Below are the code and all the weights of a small trained network. Each question names an input and a class and asks about switching units off, where a switched-off unit gives its printed mean instead of its output.

import numpy as np


def w(rows, s, z=0):
    codes = np.array(rows[::2]) - 128.0
    scale = np.full(codes.shape[1], s)
    scale[-1] = z or s
    return codes * scale


def f(y):
    return np.maximum(y, 0)


def log_softmax(a):
    a = a - a.max(-1, keepdims=True)
    return a - np.log(np.exp(a).sum(-1, keepdims=True))


def net(x, mask):
    res = np.array(x, float).reshape(1, 6) / 4 @ E
    y = f(res @ A[0][:, :-1].T + A[0][:, -1])
    res = res + np.where(mask, y, B[0][:, -1]) @ B[0][:, :-1]
    return log_softmax(res[-1] @ U[:, :-1].T + U[:, -1])


A, B = {}, {}
E = w([
[193,90,129,187,109,219,95,32,180,155],'x0',
[41,231,103,230,162,233,138,119,154,89],'x1',
[131,165,50,187,100,110,232,45,160,160],'x2',
[153,178,60,189,136,75,29,69,151,65],'x3',
[101,177,71,74,246,139,157,204,172,172],'x4',
[139,147,170,2,138,131,181,22,74,122],'x5',
],0.0087)
A[0] = w([
[122,120,143,151,116,97,55,78,60,88,104],'N0',
[167,84,174,100,98,142,115,145,120,185,175],'N1',
[100,74,253,92,113,185,183,118,28,134,98],'N2',
[46,150,133,134,153,153,141,178,92,82,136],'N3',
[160,109,174,41,108,28,75,174,108,94,203],'N4',
[105,150,117,91,157,136,169,160,137,129,106],'N5',
[145,139,220,178,87,146,113,104,128,129,235],'N6',
[77,193,163,132,132,135,126,183,128,89,121],'N7',
[137,92,145,212,92,130,113,126,169,131,174],'N8',
[130,122,143,211,100,173,4,162,141,75,184],'N9',
[133,125,119,89,100,95,215,112,155,152,4],'N10',
[102,140,88,147,82,93,218,102,120,102,112],'N11',
[136,143,102,154,91,97,188,106,133,139,67],'N12',
],0.012,0.0031)
B[0] = w([
[101,133,170,104,41,98,126,71,114,60,188],'N0',
[110,119,85,118,142,139,182,105,192,157,201],'N1',
[218,70,114,71,61,107,155,108,53,104,243],'N2',
[58,183,154,105,87,92,114,125,117,113,183],'N3',
[182,70,113,45,132,82,150,139,81,248,250],'N4',
[106,145,178,154,91,136,138,99,90,123,172],'N5',
[140,78,109,134,142,156,168,126,111,75,194],'N6',
[34,184,159,106,95,126,128,122,154,122,177],'N7',
[126,119,110,111,165,154,149,85,174,108,191],'N8',
[106,113,33,136,177,140,115,78,190,125,226],'N9',
[131,82,107,148,112,118,143,69,196,137,180],'N10',
[128,156,104,114,139,137,162,192,151,200,181],'N11',
[138,103,70,136,103,125,128,157,177,168,169],'N12',
],0.011,0.018)
U = w([
[146,105,110,129,219,103,37,185,94,167,45],'0',
[111,129,93,98,124,111,122,133,151,188,122],'1',
[100,129,158,128,90,150,100,88,99,16,120],'2',
[157,93,73,168,178,184,154,119,215,122,199],'3',
[159,108,146,169,110,129,44,203,118,83,3],'4',
[115,147,175,143,129,118,67,90,76,160,55],'5',
[224,95,147,86,114,122,185,139,7,148,167],'6',
[64,215,189,149,140,150,152,176,133,113,93],'7',
],0.011,0.0035)

Each question gives the input, the list of numbers given to net, and the class t.
The units are the neurons (one row each of A and B). Each row of codes is followed by its name. A weight is (code - 128) times the scale printed after its matrix; where a second scale follows, it is the last column's (A, B and U).
mask holds one flag per neuron, in row order. A switched-off neuron (its flag False) gives its mean, the last column of its row in B, instead of its output. The means were averaged over made-up inputs and are rounded, as every weight is.
A unit's drop is (log p(t) with every unit on - log p(t) with that unit switched off) / (log p(t) with every unit on - log p(t) with every unit switched off).
The circuit of an input: a set's keep is (log p(t) with only the set's units on - log p(t) with every unit switched off) / (log p(t) with every unit on - log p(t) with every unit switched off). Starting from the 12 units with the biggest drops (on a tie, the unit counted first), units are removed one at a time, each time the one whose removal leaves the highest keep (on an exact tie, the one counted first), for as long as the keep stays at least 0.8.
circuit, biggest first: the units of the circuit, biggest drop first
unit that matters most: the unit with the biggest drop
top k neurons: the k neurons with the biggest drops, biggest first
drop when u is switched off: that unit's drop, to one decimal
input [-2,0,4,1,1,6], class 1: circuit, biggest first -> [N2]
input [-5,-3,-1,6,8,0], class 6: top 2 neurons -> [N9 N4]
input [-3,-5,-8,8,-1,-4], class 1: circuit, biggest first -> [N9 N2 N4]
input [-4,-1,-8,6,-7,-3], class 1: circuit, biggest first -> [N4 N9]
input [5,8,-6,0,1,3], class 2: circuit, biggest first -> [N4 N1]
input [-6,7,2,1,-4,-5], class 7: top 3 neurons -> [N3 N7 N4]
input [6,-5,-3,-5,6,-4], class 3: top 2 neurons -> [N1 N2]
input [-6,2,7,-3,-2,0], class 1: top 3 neurons -> [N12 N10 N11]
input [-8,2,6,8,-1,-7], class 3: top 4 neurons -> [N4 N9 N8 N2]
input [3,3,-4,3,-2,8], class 2: top 2 neurons -> [N4 N0]
input [-3,2,8,-4,-2,-6], class 3: top 3 neurons -> [N4 N8 N2]
input [2,0,5,1,5,2], class 3: top 2 neurons -> [N4 N2]
input [-4,0,-3,6,-7,-6], class 3: top 3 neurons -> [N9 N2 N8]
input [-7,-4,0,4,4,-4], class 6: circuit, biggest first -> [N9]
input [5,-2,0,5,-6,7], class 2: top 2 neurons -> [N0 N4]
input [8,0,-1,7,6,8], class 2: top 2 neurons -> [N4 N9]
input [6,-1,-6,-4,-3,-3], class 3: drop when N9 is switched off -> 0.2
input [2,5,-2,-4,0,-1], class 2: drop when N9 is switched off -> 0.0
input [-4,2,6,-7,1,-4], class 7: drop when N9 is switched off -> 0.1
input [6,-8,5,-2,-6,-1], class 3: unit that matters most -> N1
